Below is a small trained network, with its code and all its weights. Each question gives an input and a class and asks what happens when units are switched off, that is, made to give their printed mean instead of their output.

import numpy as np


def w(rows, s, z=0):
    codes = np.array(rows[::2]) - 128.0
    scale = np.full(codes.shape[1], s)
    scale[-1] = z or s
    return codes * scale


def f(y):
    return y / 2 * (1 + np.tanh(0.7978845608 * (y + 0.044715 * y**3)))


def log_softmax(a):
    a = a - a.max(-1, keepdims=True)
    return a - np.log(np.exp(a).sum(-1, keepdims=True))


def net(x, mask):
    res = np.array(x, float).reshape(1, 5) / 4 @ E
    y = f(res @ A[0][:, :-1].T + A[0][:, -1])
    res = res + np.where(mask, y, B[0][:, -1]) @ B[0][:, :-1]
    return log_softmax(res[-1] @ U[:, :-1].T + U[:, -1])


A, B = {}, {}
E = w([
[255,58,145,187,249,139,153,45,103,189,130],'x0',
[39,100,201,102,116,224,69,74,165,198,161],'x1',
[238,190,25,62,111,229,156,79,174,192,45],'x2',
[105,216,190,161,186,181,115,142,35,100,62],'x3',
[64,167,81,83,220,122,134,43,156,54,157],'x4',
],0.0091)
A[0] = w([
[139,32,35,104,59,95,140,109,222,177,222,37],'N0',
[183,161,45,134,123,57,190,191,93,35,65,27],'N1',
[82,183,79,97,179,131,157,55,191,53,121,40],'N2',
[116,213,162,151,169,194,93,136,36,132,62,42],'N3',
[97,172,68,92,71,166,93,191,187,84,102,91],'N4',
[100,144,122,105,58,186,141,148,81,49,114,61],'N5',
[59,112,193,70,107,238,29,82,170,189,116,3],'N6',
[141,138,98,68,133,176,166,156,135,145,63,50],'N7',
[175,169,44,64,81,219,160,79,154,167,38,57],'N8',
[186,90,181,163,2,141,118,234,103,224,43,57],'N9',
[51,139,145,77,69,104,124,199,151,89,121,73],'N10',
],0.0069,0.0037)
B[0] = w([
[70,193,70,158,162,176,237,233,198,109,67,222],'N0',
[83,172,74,188,51,32,71,51,141,254,111,228],'N1',
[130,166,78,102,143,205,54,93,107,58,233,194],'N2',
[137,213,107,157,158,160,226,248,241,119,84,202],'N3',
[208,45,141,150,223,167,160,81,125,168,107,206],'N4',
[182,86,127,155,192,143,163,126,161,143,114,172],'N5',
[118,176,65,240,55,20,86,75,153,216,131,198],'N6',
[45,72,167,174,143,79,118,183,81,113,164,173],'N7',
[42,33,223,154,129,63,128,165,32,75,136,246],'N8',
[128,174,34,46,174,188,31,82,97,41,222,254],'N9',
[171,57,158,136,205,154,102,92,123,128,7,214],'N10',
],0.0072,0.011)
U = w([
[107,178,107,156,63,73,105,70,132,219,127,104],'0',
[105,194,116,131,135,165,201,221,166,115,110,111],'1',
[58,63,204,138,120,76,117,173,74,67,158,121],'2',
[132,165,85,80,142,185,72,83,109,66,201,109],'3',
[214,54,142,141,195,171,158,65,118,176,91,145],'4',
[135,136,165,70,82,145,153,111,121,118,122,250],'5',
[181,153,211,20,8,130,176,92,145,126,124,18],'6',
[174,155,204,15,32,126,173,94,143,137,125,14],'7',
],0.017,0.021)

Each question gives the input, the list of numbers given to net, and the class t.
The units are the neurons (one row each of A and B). Each row of codes is followed by its name. A weight is (code - 128) times the scale printed after its matrix; where a second scale follows, it is the last column's (A, B and U).
mask holds one flag per neuron, in row order. A switched-off neuron (its flag False) gives its mean, the last column of its row in B, instead of its output. The means were averaged over made-up inputs and are rounded, as every weight is.
A unit's drop is (log p(t) with every unit on - log p(t) with that unit switched off) / (log p(t) with every unit on - log p(t) with every unit switched off).
The circuit of an input: a set's keep is (log p(t) with only the set's units on - log p(t) with every unit switched off) / (log p(t) with every unit on - log p(t) with every unit switched off). Starting from all 11 units, units are removed one at a time, each time the one whose removal leaves the highest keep (on an exact tie, the one counted first), for as long as the keep stays at least 0.8.
circuit, biggest first: the units of the circuit, biggest drop first
most important unit: the unit with the biggest drop
top k neurons: the k neurons with the biggest drops, biggest first
drop when u is switched off: that unit's drop, to one decimal
input [4,7,4,2,6], class 0: top 2 neurons : [N6, N9]
input [-6,-5,5,-1,-1], class 4: most important unit : N4
input [-2,4,-4,-2,4], class 0: top 4 neurons : [N8, N9, N6, N7]
input [-6,-6,-2,-6,-6], class 0: top 2 neurons : [N1, N3]
input [-8,-6,-1,-7,-1], class 4: circuit, biggest first : [N4, N10]
input [-6,7,0,5,7], class 0: top 2 neurons : [N6, N9]
input [-6,-6,0,0,-7], class 3: top 2 neurons : [N9, N6]
input [-7,-4,-1,-4,-6], class 4: circuit, biggest first : [N10, N4]
input [7,7,-2,-7,-1], class 0: top 2 neurons : [N6, N3]
input [-6,-1,1,6,-7], class 3: top 2 neurons : [N9, N0]
input [2,-5,-2,2,-7], class 3: top 2 neurons : [N9, N6]
input [-6,3,4,5,-5], class 4: top 2 neurons : [N4, N0]
input [3,5,-5,-5,7], class 3: top 3 neurons : [N8, N1, N2]
input [-7,-2,-8,8,-8], class 1: most important unit : N3
input [-8,7,-7,-2,3], class 4: circuit, biggest first : [N10, N4, N8]
input [1,2,-1,8,0], class 1: drop when N3 is switched off : 0.1
input [-6,0,-4,5,7], class 3: drop when N0 is switched off : 0.4
input [6,-5,7,-7,-3], class 1: drop when N8 is switched off : 0.0
